Below are the code and all the weights of a small trained network. Each question names an input and a target symbol and asks about switching units off, where a switched-off unit gives its printed mean instead of its output.

import numpy as np


def w(rows, s, z=0):
    codes = np.array(rows[::2]) - 128.0
    scale = np.full(codes.shape[1], s)
    scale[-1] = z or s
    return codes * scale


def f(y):
    return y / 2 * (1 + np.tanh(0.7978845608 * (y + 0.044715 * y**3)))


def softmax(a):
    e = np.exp(a - a.max(-1, keepdims=True))
    return e / e.sum(-1, keepdims=True)


def log_softmax(a):
    a = a - a.max(-1, keepdims=True)
    return a - np.log(np.exp(a).sum(-1, keepdims=True))


def net(x, mask):
    ids = ['αγεζλξπστφω'.index(c) for c in x.split()]
    T = len(ids)
    res = E[ids] + P[:T]
    u = 0
    for l in range(3):
        r = res
        for j in range(2):
            rows = slice(2 * j, 2 * j + 2)
            q, k, v = (r @ M[l][rows].T for M in (Q, K, V))
            z = softmax(np.where(np.tri(T) > 0, q @ k.T / 2**0.5, -1e9)) @ v
            o = O[l][rows]
            res = res + np.where(mask[u + j], z, o[:, -1]) @ o[:, :-1]
        u += 2
        y = f(res @ A[l][:, :-1].T + A[l][:, -1])
        res = res + np.where(mask[u : u + 4], y, B[l][:, -1]) @ B[l][:, :-1]
        u += 4
    return log_softmax(res[-1] @ U[:, :-1].T + U[:, -1])


Q, K, V, O, A, B = {}, {}, {}, {}, {}, {}
E = w([
[172,99,65,96,131,127,249,168],'α',
[131,106,162,191,167,189,125,126],'γ',
[96,126,146,77,134,127,220,194],'ε',
[130,27,184,150,138,4,132,83],'ζ',
[118,70,152,73,87,140,64,98],'λ',
[169,126,134,132,128,114,154,94],'ξ',
[98,63,46,127,136,105,159,231],'π',
[165,12,66,132,92,159,138,156],'σ',
[190,114,88,126,143,140,131,83],'τ',
[151,135,118,163,105,164,129,191],'φ',
[93,118,132,166,157,97,51,94],'ω',
],0.021)
P = w([
[78,121,58,84,82,202,175,20],'0',
[101,102,74,128,122,185,121,73],'1',
[125,150,73,187,38,132,148,101],'2',
[128,118,52,195,88,168,109,95],'3',
[125,105,71,217,94,149,121,84],'4',
[77,97,60,238,123,138,114,120],'5',
[80,66,71,254,152,149,99,123],'6',
[95,85,96,227,143,158,93,147],'7',
],0.0069)
Q[0] = w([
[178,94,125,250,95,142,70,139],'L0H1',
[53,139,162,134,101,180,82,160],'L0H1',
[156,181,129,146,132,150,176,125],'L0H2',
[151,111,110,154,179,135,78,131],'L0H2',
],0.011)
K[0] = w([
[139,103,149,205,169,39,1,144],'L0H1',
[132,129,202,84,93,174,84,126],'L0H1',
[139,179,72,75,102,122,126,87],'L0H2',
[68,103,47,117,113,102,60,147],'L0H2',
],0.0088)
V[0] = w([
[53,97,111,164,195,173,121,122],'L0H1',
[140,70,106,169,95,64,98,44],'L0H1',
[74,132,97,98,119,120,141,154],'L0H2',
[182,211,84,129,82,80,254,78],'L0H2',
],0.0067)
O[0] = w([
[226,164,115,133,81,70,146,37,153],'L0H1',
[209,115,180,16,112,65,124,171,251],'L0H1',
[176,129,155,94,36,3,170,105,125],'L0H2',
[80,73,112,125,254,133,83,92,110],'L0H2',
],0.0087,0.013)
A[0] = w([
[83,136,105,165,123,186,72,147,137],'L0N1',
[155,103,150,131,207,145,255,179,170],'L0N2',
[124,83,158,122,89,186,108,139,253],'L0N3',
[114,145,129,79,130,79,143,128,19],'L0N4',
],0.0089,0.0018)
B[0] = w([
[85,100,216,174,2,145,220,65,120],'L0N1',
[151,156,30,113,134,217,101,217,254],'L0N2',
[74,158,92,53,81,107,192,30,168],'L0N3',
[145,96,196,191,131,153,119,121,250],'L0N4',
],0.0082,0.0042)
Q[1] = w([
[54,207,85,192,14,85,11,128],'L1H1',
[216,140,48,92,142,141,124,129],'L1H1',
[106,173,161,189,216,138,1,84],'L1H2',
[146,169,117,89,201,196,236,112],'L1H2',
],0.0061)
K[1] = w([
[124,115,113,181,65,161,34,104],'L1H1',
[130,147,60,111,171,147,136,203],'L1H1',
[132,146,158,159,165,145,126,97],'L1H2',
[94,93,118,77,160,255,175,123],'L1H2',
],0.008)
V[1] = w([
[165,51,143,146,90,222,174,185],'L1H1',
[175,39,67,195,85,210,117,255],'L1H1',
[246,40,90,14,92,92,103,208],'L1H2',
[76,88,227,200,178,77,62,103],'L1H2',
],0.004)
O[1] = w([
[145,182,119,166,171,178,187,153,155],'L1H1',
[2,133,192,165,99,106,192,158,168],'L1H1',
[126,100,95,95,143,110,39,110,250],'L1H2',
[208,171,135,96,115,121,162,58,120],'L1H2',
],0.0095,0.014)
A[1] = w([
[108,174,102,255,144,196,127,107,184],'L1N1',
[167,53,105,116,100,198,58,142,105],'L1N2',
[86,204,137,52,97,24,92,51,107],'L1N3',
[83,87,97,131,95,66,186,226,253],'L1N4',
],0.0075,0.0029)
B[1] = w([
[76,83,46,40,190,9,193,91,164],'L1N1',
[126,100,151,220,15,130,77,184,212],'L1N2',
[91,195,74,2,119,144,174,135,252],'L1N3',
[162,132,169,143,182,4,103,29,254],'L1N4',
],0.0065,0.011)
Q[2] = w([
[109,3,200,90,126,121,84,191],'L2H1',
[17,209,82,136,81,111,73,130],'L2H1',
[246,116,124,208,116,215,208,228],'L2H2',
[85,156,133,141,187,73,220,121],'L2H2',
],0.0062)
K[2] = w([
[152,32,102,86,139,41,155,141],'L2H1',
[126,196,157,182,81,83,112,117],'L2H1',
[125,162,186,118,76,192,167,85],'L2H2',
[133,133,78,255,207,143,161,166],'L2H2',
],0.0068)
V[2] = w([
[117,126,254,90,97,110,163,109],'L2H1',
[42,62,96,97,58,127,111,199],'L2H1',
[101,189,47,61,204,214,212,108],'L2H2',
[118,101,113,156,176,200,165,176],'L2H2',
],0.0065)
O[2] = w([
[126,113,179,63,108,147,172,195,150],'L2H1',
[89,170,120,40,47,58,159,93,184],'L2H1',
[110,157,94,38,113,107,122,138,19],'L2H2',
[89,41,52,85,151,2,140,101,3],'L2H2',
],0.0066,0.013)
A[2] = w([
[174,101,92,166,213,26,30,89,48],'L2N1',
[148,108,180,24,90,81,109,233,113],'L2N2',
[53,89,171,208,122,202,240,1,36],'L2N3',
[159,141,133,173,155,206,165,252,252],'L2N4',
],0.0061,0.0017)
B[2] = w([
[125,167,108,216,168,193,152,194,197],'L2N1',
[100,75,129,170,190,179,171,28,248],'L2N2',
[213,121,130,182,112,173,157,187,137],'L2N3',
[153,90,189,63,133,43,133,2,144],'L2N4',
],0.0087,0.014)
U = w([
[100,152,134,98,160,102,107,103,149],'α',
[157,93,168,84,185,101,99,123,153],'γ',
[166,254,148,107,163,116,87,112,253],'ε',
[101,182,172,171,143,198,155,152,125],'ζ',
[145,146,116,118,139,175,159,147,65],'λ',
[115,139,141,111,153,148,115,140,27],'ξ',
[124,136,133,121,99,155,174,157,66],'π',
[113,129,127,109,157,186,95,156,121],'σ',
[135,115,94,126,138,169,85,145,77],'τ',
[117,75,125,108,71,110,95,183,152],'φ',
[56,154,152,134,106,201,129,115,135],'ω',
],0.009,0.0036)

Each question gives the input, a string of symbols that net reads in full, and the target symbol t.
The units are the heads (2 rows each of Q, K, V and O) and the neurons (one row each of A and B). Each row of codes is followed by its name. A weight is (code - 128) times the scale printed after its matrix; where a second scale follows, it is the last column's (O, A, B and U).
mask holds one flag per unit, layer by layer, with each layer's heads first. A switched-off unit (its flag False) gives its mean, the last column of its rows in O or B, instead of its output. The means were averaged over made-up inputs and are rounded, as every weight is.
A unit's drop is (log p(t) with every unit on - log p(t) with that unit switched off) / (log p(t) with every unit on - log p(t) with every unit switched off).
The circuit of an input: a set's keep is (log p(t) with only the set's units on - log p(t) with every unit switched off) / (log p(t) with every unit on - log p(t) with every unit switched off). Starting from the 12 units with the biggest drops (on a tie, the unit counted first), units are removed one at a time, each time the one whose removal leaves the highest keep (on an exact tie, the one counted first), for as long as the keep stays at least 0.8.
units of the circuit, in order: the units of the circuit, biggest drop first
unit that matters most: the unit with the biggest drop
k most important neurons: the k neurons with the biggest drops, biggest first
top k neurons in layer l: the k neurons of layer l with the biggest drops, biggest first
heads that matter: for each layer, one digit per head in row order, 1 if its drop is at least 0.15 and else 0, layers parted by /
input ω ζ ζ π, target ζ: heads that matter => 00 / 11 / 01
input ζ ε ζ α ζ φ, target α: units of the circuit, in order => [L1H1, L0N2, L2H2, L1N2]
input ω ω α ω ε ζ, target α: units of the circuit, in order => [L0N2, L2H1, L1H2]
input ε ε γ, target α: units of the circuit, in order => [L2H2, L1N1, L0H1]
input λ ω γ, target ε: heads that matter => 10 / 10 / 01
input ζ ξ λ ω φ, target ε: units of the circuit, in order => [L2H2, L2N4, L1H1, L0N2]
input ζ α ζ τ, target α: top 3 neurons in layer 1 => [L1N1, L1N4, L1N2]
input ζ ω φ, target ε: units of the circuit, in order => [L2H2, L2N4, L0H1, L2N2]
input φ ζ ζ ζ ζ π φ τ, target ζ: 4 most important neurons => [L1N4, L0N2, L1N3, L2N3]
input ξ ζ ω α ω π γ, target α: units of the circuit, in order => [L2H2, L1H1, L0N2, L0H1]
input ζ ζ λ ζ α σ, target α: unit that matters most => L0N2
input φ ε ζ ξ ξ α ζ ζ, target ε: units of the circuit, in order => [L2H1, L0N2, L1H2, L2N1]
input ξ ζ ζ ω ζ ζ ζ γ, target γ: units of the circuit, in order => [L2N4, L2H1, L2N1]
input ζ ζ ξ ζ ω τ φ σ, target φ: unit that matters most => L1N2
input π ω ζ ζ ξ φ ζ τ, target γ: heads that matter => 10 / 00 / 10
input π ω γ, target ε: heads that matter => 11 / 00 / 01
input γ π ζ α ε ξ, target α: 2 most important neurons => [L0N2, L1N1]
input ζ φ ζ γ ζ ζ σ, target φ: heads that matter => 00 / 01 / 00
input ζ π π ζ ξ π, target ζ: 2 most important neurons => [L1N4, L2N1]
input ζ λ ε ξ ζ ξ ξ, target γ: unit that matters most => L0H1
input ζ α τ, target α: 2 most important neurons => [L0N2, L1N1]
input ω τ ζ ω ζ α ζ, target ε: top 2 neurons in layer 1 => [L1N1, L1N4]
input γ τ ζ ζ γ φ, target γ: heads that matter => 10 / 00 / 00
input τ ζ φ γ π ω α, target α: top 2 neurons in layer 1 => [L1N1, L1N4]
input ζ ξ τ ω ζ π τ, target ζ: 2 most important neurons => [L0N2, L1N4]
input π ζ ω ζ λ τ ζ ξ, target γ: 4 most important neurons => [L2N4, L2N1, L2N2, L0N4]
input ζ ε ξ ζ π ζ λ, target ω: 3 most important neurons => [L1N4, L1N3, L2N2]
input τ ω τ τ ζ ζ α σ, target α: unit that matters most => L1H1
